Here is a tiny trained network, its code and every weight. The questions are about switching its units off for an input and a target symbol, where a switched-off unit gives its printed mean instead of its output.

import numpy as np


def w(rows, s, z=0):
    codes = np.array(rows[::2]) - 128.0
    scale = np.full(codes.shape[1], s)
    scale[-1] = z or s
    return codes * scale


def norm(h):
    return h / np.sqrt((h * h).mean(-1, keepdims=True) + 1e-5)


def f(y):
    return y / 2 * (1 + np.tanh(0.7978845608 * (y + 0.044715 * y**3)))


def softmax(a):
    e = np.exp(a - a.max(-1, keepdims=True))
    return e / e.sum(-1, keepdims=True)


def log_softmax(a):
    a = a - a.max(-1, keepdims=True)
    return a - np.log(np.exp(a).sum(-1, keepdims=True))


def net(x, mask):
    ids = ['αβγεζηθλμξστφψω'.index(c) for c in x.split()]
    T = len(ids)
    res = E[ids] + P[:T]
    q, k, v = (norm(res) @ M[0].T for M in (Q, K, V))
    z = softmax(np.where(np.tri(T) > 0, q @ k.T / 4**0.5, -1e9)) @ v
    res = res + np.where(mask[0], z, O[0][:, -1]) @ O[0][:, :-1]
    y = f(norm(res) @ A[0][:, :-1].T + A[0][:, -1])
    res = res + np.where(mask[1:17], y, B[0][:, -1]) @ B[0][:, :-1]
    return log_softmax(norm(res)[-1] @ U[:, :-1].T + U[:, -1])


Q, K, V, O, A, B = {}, {}, {}, {}, {}, {}
E = w([
[120,113,120,138],'α',
[153,109,147,77],'β',
[106,118,116,130],'γ',
[136,122,122,141],'ε',
[86,144,67,186],'ζ',
[136,148,136,127],'η',
[142,132,127,139],'θ',
[137,145,131,129],'λ',
[105,140,124,123],'μ',
[104,129,122,127],'ξ',
[136,142,133,139],'σ',
[150,136,132,144],'τ',
[119,130,133,145],'φ',
[124,155,131,127],'ψ',
[137,175,231,254],'ω',
],0.041)
P = w([
[182,109,162,78],'0',
[115,51,239,166],'1',
[134,60,163,147],'2',
[124,87,170,145],'3',
[169,169,8,115],'4',
[100,135,102,212],'5',
[91,141,152,224],'6',
[97,144,175,112],'7',
],0.014)
Q[0] = w([
[76,109,253,172],'head 1',
[117,169,62,202],'head 1',
[160,96,122,27],'head 1',
[120,135,84,120],'head 1',
],0.02)
K[0] = w([
[177,175,5,82],'head 1',
[152,37,170,72],'head 1',
[93,192,139,201],'head 1',
[130,84,178,125],'head 1',
],0.021)
V[0] = w([
[240,80,108,134],'head 1',
[64,138,122,103],'head 1',
[83,57,76,40],'head 1',
[178,3,92,200],'head 1',
],0.015)
O[0] = w([
[40,245,123,86,255],'head 1',
[183,80,104,135,65],'head 1',
[213,196,69,59,127],'head 1',
[38,192,206,42,84],'head 1',
],0.012,0.0066)
A[0] = w([
[63,81,89,94,110],'neuron 1',
[141,146,164,92,120],'neuron 2',
[112,178,131,218,2],'neuron 3',
[141,99,112,155,88],'neuron 4',
[128,121,132,138,104],'neuron 5',
[159,91,100,107,92],'neuron 6',
[130,156,181,207,78],'neuron 7',
[139,167,121,201,97],'neuron 8',
[182,96,128,5,66],'neuron 9',
[89,149,40,221,31],'neuron 10',
[157,154,139,80,71],'neuron 11',
[99,144,40,159,141],'neuron 12',
[116,113,95,35,67],'neuron 13',
[124,149,98,134,120],'neuron 14',
[108,183,87,188,114],'neuron 15',
[101,95,122,141,123],'neuron 16',
],0.029,0.016)
B[0] = w([
[132,106,205,114,149],'neuron 1',
[133,100,158,85,207],'neuron 2',
[231,66,140,188,147],'neuron 3',
[120,159,80,82,170],'neuron 4',
[127,154,108,119,118],'neuron 5',
[120,42,177,156,167],'neuron 6',
[155,93,205,84,170],'neuron 7',
[96,186,107,137,173],'neuron 8',
[21,88,116,224,211],'neuron 9',
[2,149,36,199,163],'neuron 10',
[198,125,114,46,180],'neuron 11',
[199,181,103,112,215],'neuron 12',
[166,103,140,27,175],'neuron 13',
[133,164,121,149,166],'neuron 14',
[163,165,77,205,254],'neuron 15',
[187,133,94,118,162],'neuron 16',
],0.048,0.0082)
U = w([
[152,127,126,193,2],'α',
[73,66,68,52,251],'β',
[86,161,132,103,125],'γ',
[131,141,129,65,44],'ε',
[57,153,22,151,226],'ζ',
[244,183,101,62,79],'η',
[133,137,159,99,238],'θ',
[168,116,157,121,52],'λ',
[118,74,117,207,148],'μ',
[116,108,123,190,122],'ξ',
[140,125,195,129,176],'σ',
[81,201,174,149,204],'τ',
[101,154,178,155,97],'φ',
[226,40,69,135,101],'ψ',
[221,141,231,217,85],'ω',
],0.012,0.0024)

Each question gives the input, a string of symbols that net reads in full, and the target symbol t.
The units are the heads (4 rows each of Q, K, V and O) and the neurons (one row each of A and B). Each row of codes is followed by its name. A weight is (code - 128) times the scale printed after its matrix; where a second scale follows, it is the last column's (O, A, B and U).
mask holds one flag per unit, heads first, then neurons. A switched-off unit (its flag False) gives its mean, the last column of its rows in O or B, instead of its output. The means were averaged over made-up inputs and are rounded, as every weight is.
A unit's drop is (log p(t) with every unit on - log p(t) with that unit switched off) / (log p(t) with every unit on - log p(t) with every unit switched off).
The circuit of an input: a set's keep is (log p(t) with only the set's units on - log p(t) with every unit switched off) / (log p(t) with every unit on - log p(t) with every unit switched off). Starting from the 12 units with the biggest drops (on a tie, the unit counted first), units are removed one at a time, each time the one whose removal leaves the highest keep (on an exact tie, the one counted first), for as long as the keep stays at least 0.8.
circuit, biggest first: the units of the circuit, biggest drop first
most important unit: the unit with the biggest drop
top k neurons: the k neurons with the biggest drops, biggest first
input ω β β ε ε θ, target η: circuit, biggest first	(neuron 9)
input σ μ μ, target ω: top 2 neurons	(neuron 1; neuron 9)
input ξ β α ω β, target ω: circuit, biggest first	(head 1; neuron 1)
input μ ψ β ε, target ψ: top 2 neurons	(neuron 6; neuron 9)
input η μ θ θ τ, target ψ: circuit, biggest first	(head 1; neuron 6; neuron 4)
input ξ β σ, target μ: circuit, biggest first	(head 1; neuron 9; neuron 6; neuron 11)
input β σ θ ψ β σ β τ, target η: circuit, biggest first	(head 1; neuron 11)
input ψ ξ θ β σ, target μ: circuit, biggest first	(head 1; neuron 9)
input ξ θ μ, target μ: circuit, biggest first	(head 1; neuron 9; neuron 6)
input ω ψ ψ β θ μ β α, target τ: circuit, biggest first	(head 1; neuron 11; neuron 9)
input ψ ψ β τ, target ζ: circuit, biggest first	(head 1; neuron 10)
input β β β, target β: top 2 neurons	(neuron 9; neuron 13)
input β β σ β μ η β σ, target ψ: top 3 neurons	(neuron 6; neuron 9; neuron 10)
input σ ψ β θ, target ω: circuit, biggest first	(neuron 7; head 1)
input θ θ β σ, target τ: circuit, biggest first	(head 1)
input θ ω β α β τ, target η: top 2 neurons	(neuron 9; neuron 10)
input ε σ ψ μ θ, target ω: circuit, biggest first	(head 1; neuron 7)
input μ β σ ξ, target ψ: top 3 neurons	(neuron 6; neuron 9; neuron 15)
input ψ α ω η, target ζ: top 2 neurons	(neuron 10; neuron 4)
input σ ε λ ξ, target ω: most important unit	neuron 1
input β β β ψ ω ζ ψ β, target ψ: top 2 neurons	(neuron 9; neuron 16)
input μ β ψ β μ ψ ψ, target η: top 3 neurons	(neuron 9; neuron 10; neuron 12)
input β β β β ψ ξ, target η: top 3 neurons	(neuron 9; neuron 12; neuron 10)
